Here is a tiny trained network, its code and every weight. The questions are about switching its units off for an input and a target symbol, where a switched-off unit gives its printed mean instead of its output.

import numpy as np


def w(rows, s, z=0):
    codes = np.array(rows[::2]) - 128.0
    scale = np.full(codes.shape[1], s)
    scale[-1] = z or s
    return codes * scale


def f(y):
    return y / 2 * (1 + np.tanh(0.7978845608 * (y + 0.044715 * y**3)))


def softmax(a):
    e = np.exp(a - a.max(-1, keepdims=True))
    return e / e.sum(-1, keepdims=True)


def log_softmax(a):
    a = a - a.max(-1, keepdims=True)
    return a - np.log(np.exp(a).sum(-1, keepdims=True))


def net(x, mask):
    ids = ['Ψαγζηθμξστφ'.index(c) for c in x.split()]
    T = len(ids)
    res = E[ids] + P[:T]
    u = 0
    for l in range(3):
        q, k, v = (res @ M[l].T for M in (Q, K, V))
        z = softmax(np.where(np.tri(T) > 0, q @ k.T / 2**0.5, -1e9)) @ v
        res = res + np.where(mask[u], z, O[l][:, -1]) @ O[l][:, :-1]
        u += 1
        y = f(res @ A[l][:, :-1].T + A[l][:, -1])
        res = res + np.where(mask[u : u + 4], y, B[l][:, -1]) @ B[l][:, :-1]
        u += 4
    return log_softmax(res[-1] @ U[:, :-1].T + U[:, -1])


Q, K, V, O, A, B = {}, {}, {}, {}, {}, {}
E = w([
[153,114,81,202,145,173,158,129,100],'Ψ',
[75,31,93,176,125,111,98,118,169],'α',
[118,193,112,210,88,177,125,173,162],'γ',
[1,128,93,130,69,178,134,131,179],'ζ',
[133,65,172,177,116,62,135,102,103],'η',
[178,122,128,73,139,186,103,119,202],'θ',
[108,85,172,157,76,98,112,18,201],'μ',
[121,76,37,42,181,94,184,123,124],'ξ',
[105,204,35,117,142,74,143,73,189],'σ',
[181,87,112,89,153,139,74,39,126],'τ',
[106,152,182,152,30,214,112,65,85],'φ',
],0.02)
P = w([
[124,119,145,120,108,110,254,169,106],'0',
[122,112,138,101,94,99,241,157,142],'1',
[120,105,132,114,106,87,212,144,137],'2',
[129,136,143,132,108,116,197,132,152],'3',
[130,123,126,149,106,86,150,121,158],'4',
[134,131,106,161,104,126,140,111,157],'5',
[165,133,131,189,107,119,116,101,169],'6',
[150,123,116,195,122,164,148,107,157],'7',
],0.0079)
Q[0] = w([
[127,129,60,101,141,76,171,145,223],'0.h0',
[131,166,151,94,146,112,76,253,56],'0.h0',
],0.0072)
K[0] = w([
[146,183,86,101,143,54,128,69,191],'0.h0',
[163,56,232,153,156,215,76,253,101],'0.h0',
],0.0057)
V[0] = w([
[118,253,70,165,128,39,86,127,141],'0.h0',
[146,69,122,162,91,171,193,78,124],'0.h0',
],0.0051)
O[0] = w([
[233,152,143,254,97,195,220,113,153,255],'0.h0',
[236,111,105,184,94,86,59,130,116,180],'0.h0',
],0.0087,0.0048)
A[0] = w([
[85,74,47,43,104,148,1,129,175,192],'0.n0',
[14,153,146,77,87,192,109,191,179,138],'0.n1',
[156,59,8,166,130,163,58,205,137,254],'0.n2',
[143,140,90,68,190,173,87,243,237,161],'0.n3',
],0.0059,0.0033)
B[0] = w([
[104,112,143,22,176,173,85,134,135,196],'0.n0',
[143,119,71,40,134,171,202,223,151,150],'0.n1',
[125,121,179,125,138,163,143,152,62,254],'0.n2',
[208,107,255,171,90,132,236,167,71,144],'0.n3',
],0.0086,0.0051)
Q[1] = w([
[128,178,181,220,149,146,123,193,52],'1.h0',
[139,102,58,223,3,191,115,109,108],'1.h0',
],0.0053)
K[1] = w([
[152,220,7,171,110,107,253,182,58],'1.h0',
[124,239,73,82,119,90,147,66,68],'1.h0',
],0.0048)
V[1] = w([
[171,23,110,163,137,187,172,69,166],'1.h0',
[122,127,150,140,108,158,156,172,2],'1.h0',
],0.0048)
O[1] = w([
[150,131,150,138,155,113,135,2,116,253],'1.h0',
[161,146,81,111,143,86,40,253,57,50],'1.h0',
],0.0087,0.0044)
A[1] = w([
[157,224,160,204,152,162,140,143,68,175],'1.n0',
[136,224,74,151,140,129,101,210,29,136],'1.n1',
[255,76,191,81,119,120,185,86,58,252],'1.n2',
[102,142,177,91,43,211,67,119,60,134],'1.n3',
],0.0053,0.0024)
B[1] = w([
[89,111,120,183,166,110,107,126,146,237],'1.n0',
[72,204,103,58,165,152,60,230,104,158],'1.n1',
[102,175,105,163,120,136,164,151,33,254],'1.n2',
[147,107,126,197,100,254,169,175,151,166],'1.n3',
],0.009,0.0066)
Q[2] = w([
[140,129,107,186,109,166,169,126,126],'2.h0',
[156,113,93,255,148,177,228,74,149],'2.h0',
],0.0075)
K[2] = w([
[193,135,77,253,117,237,107,103,126],'2.h0',
[175,104,100,116,128,166,53,75,157],'2.h0',
],0.0048)
V[2] = w([
[190,116,125,70,208,1,109,127,166],'2.h0',
[203,133,112,56,130,119,79,100,52],'2.h0',
],0.0059)
O[2] = w([
[95,110,178,255,169,140,211,79,109,5],'2.h0',
[125,152,145,155,13,240,97,25,102,64],'2.h0',
],0.0073,0.012)
A[2] = w([
[117,31,243,115,12,122,19,168,21,212],'2.n0',
[149,196,64,118,49,146,198,163,50,179],'2.n1',
[198,52,69,74,164,125,173,50,48,70],'2.n2',
[76,145,196,123,130,91,125,254,89,5],'2.n3',
],0.0046,0.0013)
B[2] = w([
[191,87,126,141,174,52,197,88,148,249],'2.n0',
[84,156,122,172,105,45,73,97,134,255],'2.n1',
[71,171,253,94,114,144,81,91,132,205],'2.n2',
[169,140,180,185,167,222,148,91,176,207],'2.n3',
],0.011,0.0049)
U = w([
[172,165,142,55,205,207,99,49,131,80],'Ψ',
[173,186,77,68,215,133,146,64,160,2],'α',
[169,22,136,116,207,166,130,125,142,183],'γ',
[86,139,104,60,118,185,184,149,134,159],'ζ',
[236,167,183,71,118,158,227,167,70,105],'η',
[160,139,21,129,175,167,154,136,2,188],'θ',
[123,155,218,158,142,119,83,166,208,147],'μ',
[33,188,159,77,147,65,145,142,102,155],'ξ',
[111,134,127,167,119,34,240,164,115,193],'σ',
[41,139,175,203,26,125,76,54,196,65],'τ',
[164,165,74,80,44,79,76,127,126,137],'φ',
],0.0056,0.004)

Each question gives the input, a string of symbols that net reads in full, and the target symbol t.
The units are the heads (2 rows each of Q, K, V and O) and the neurons (one row each of A and B). Each row of codes is followed by its name. A weight is (code - 128) times the scale printed after its matrix; where a second scale follows, it is the last column's (O, A, B and U).
mask holds one flag per unit, layer by layer, with each layer's heads first. A switched-off unit (its flag False) gives its mean, the last column of its rows in O or B, instead of its output. The means were averaged over made-up inputs and are rounded, as every weight is.
A unit's drop is (log p(t) with every unit on - log p(t) with that unit switched off) / (log p(t) with every unit on - log p(t) with every unit switched off).
The circuit of an input: a set's keep is (log p(t) with only the set's units on - log p(t) with every unit switched off) / (log p(t) with every unit on - log p(t) with every unit switched off). Starting from the 12 units with the biggest drops (on a tie, the unit counted first), units are removed one at a time, each time the one whose removal leaves the highest keep (on an exact tie, the one counted first), for as long as the keep stays at least 0.8.
units of the circuit, in order: the units of the circuit, biggest drop first
unit that matters most: the unit with the biggest drop
k most important neurons: the k neurons with the biggest drops, biggest first
top k neurons in layer l: the k neurons of layer l with the biggest drops, biggest first
input ξ ζ μ θ, target η: 2 most important neurons	(0.n3, 0.n0)
input σ φ τ, target φ: units of the circuit, in order	(1.n2, 1.n3, 2.h0)
input φ α σ γ Ψ φ γ, target φ: most important neuron	(1.n3)
input Ψ σ σ φ, target φ: units of the circuit, in order	(2.h0, 1.n3, 2.n1)
input σ α σ ζ η η σ α, target σ: units of the circuit, in order	(0.h0, 2.h0, 0.n0)
input γ σ Ψ τ γ, target τ: units of the circuit, in order	(2.h0, 1.h0)
input τ ζ Ψ ζ η σ ζ, target σ: top 2 neurons in layer 0	(0.n0, 0.n1)
input φ σ θ α σ σ, target σ: units of the circuit, in order	(0.h0, 0.n0, 2.n3)
input ζ α ζ θ α, target γ: 3 most important neurons	(0.n2, 2.n0, 0.n0)
input σ α ξ ζ γ τ η, target τ: top 3 neurons in layer 0	(0.n2, 0.n3, 0.n0)
input α μ μ Ψ, target θ: units of the circuit, in order	(1.h0, 0.n2, 1.n1, 0.h0)
input σ σ γ φ σ γ φ ξ, target φ: units of the circuit, in order	(2.h0, 1.n3)
input τ σ θ, target τ: top 2 neurons in layer 2	(2.n1, 2.n0)
input Ψ ξ τ, target Ψ: units of the circuit, in order	(0.h0, 0.n0, 2.n2)
input μ μ α μ σ τ γ, target τ: units of the circuit, in order	(2.h0)
input μ η τ σ, target τ: 3 most important neurons	(0.n0, 1.n3, 2.n0)
input σ ξ φ Ψ Ψ, target φ: units of the circuit, in order	(2.h0, 1.n3)
input α μ σ σ θ γ σ ξ, target σ: units of the circuit, in order	(0.h0, 1.n2, 2.n1)
input τ ζ α τ σ φ μ, target φ: units of the circuit, in order	(2.h0, 1.n3, 1.n2)
input γ Ψ α α, target γ: 4 most important neurons	(0.n2, 2.n0, 0.n0, 2.n1)
input σ Ψ φ σ γ ξ, target ξ: 3 most important neurons	(2.n2, 1.n2, 2.n1)
input σ σ σ γ μ, target σ: unit that matters most	2.h0
input γ θ α γ θ τ σ α, target τ: 2 most important neurons	(1.n3, 0.n0)
input γ θ γ τ σ η, target τ: top 2 neurons in layer 2	(2.n0, 2.n2)
input σ μ θ, target σ: 2 most important neurons	(0.n3, 1.n2)
input θ γ θ, target η: 3 most important neurons	(0.n3, 0.n0, 2.n0)
input γ μ θ τ α σ ζ τ, target τ: unit that matters most	2.n2
input μ τ τ, target Ψ: 3 most important neurons	(0.n0, 2.n2, 2.n1)
input Ψ ζ Ψ η τ Ψ ξ, target ξ: top 3 neurons in layer 2	(2.n2, 2.n3, 2.n1)
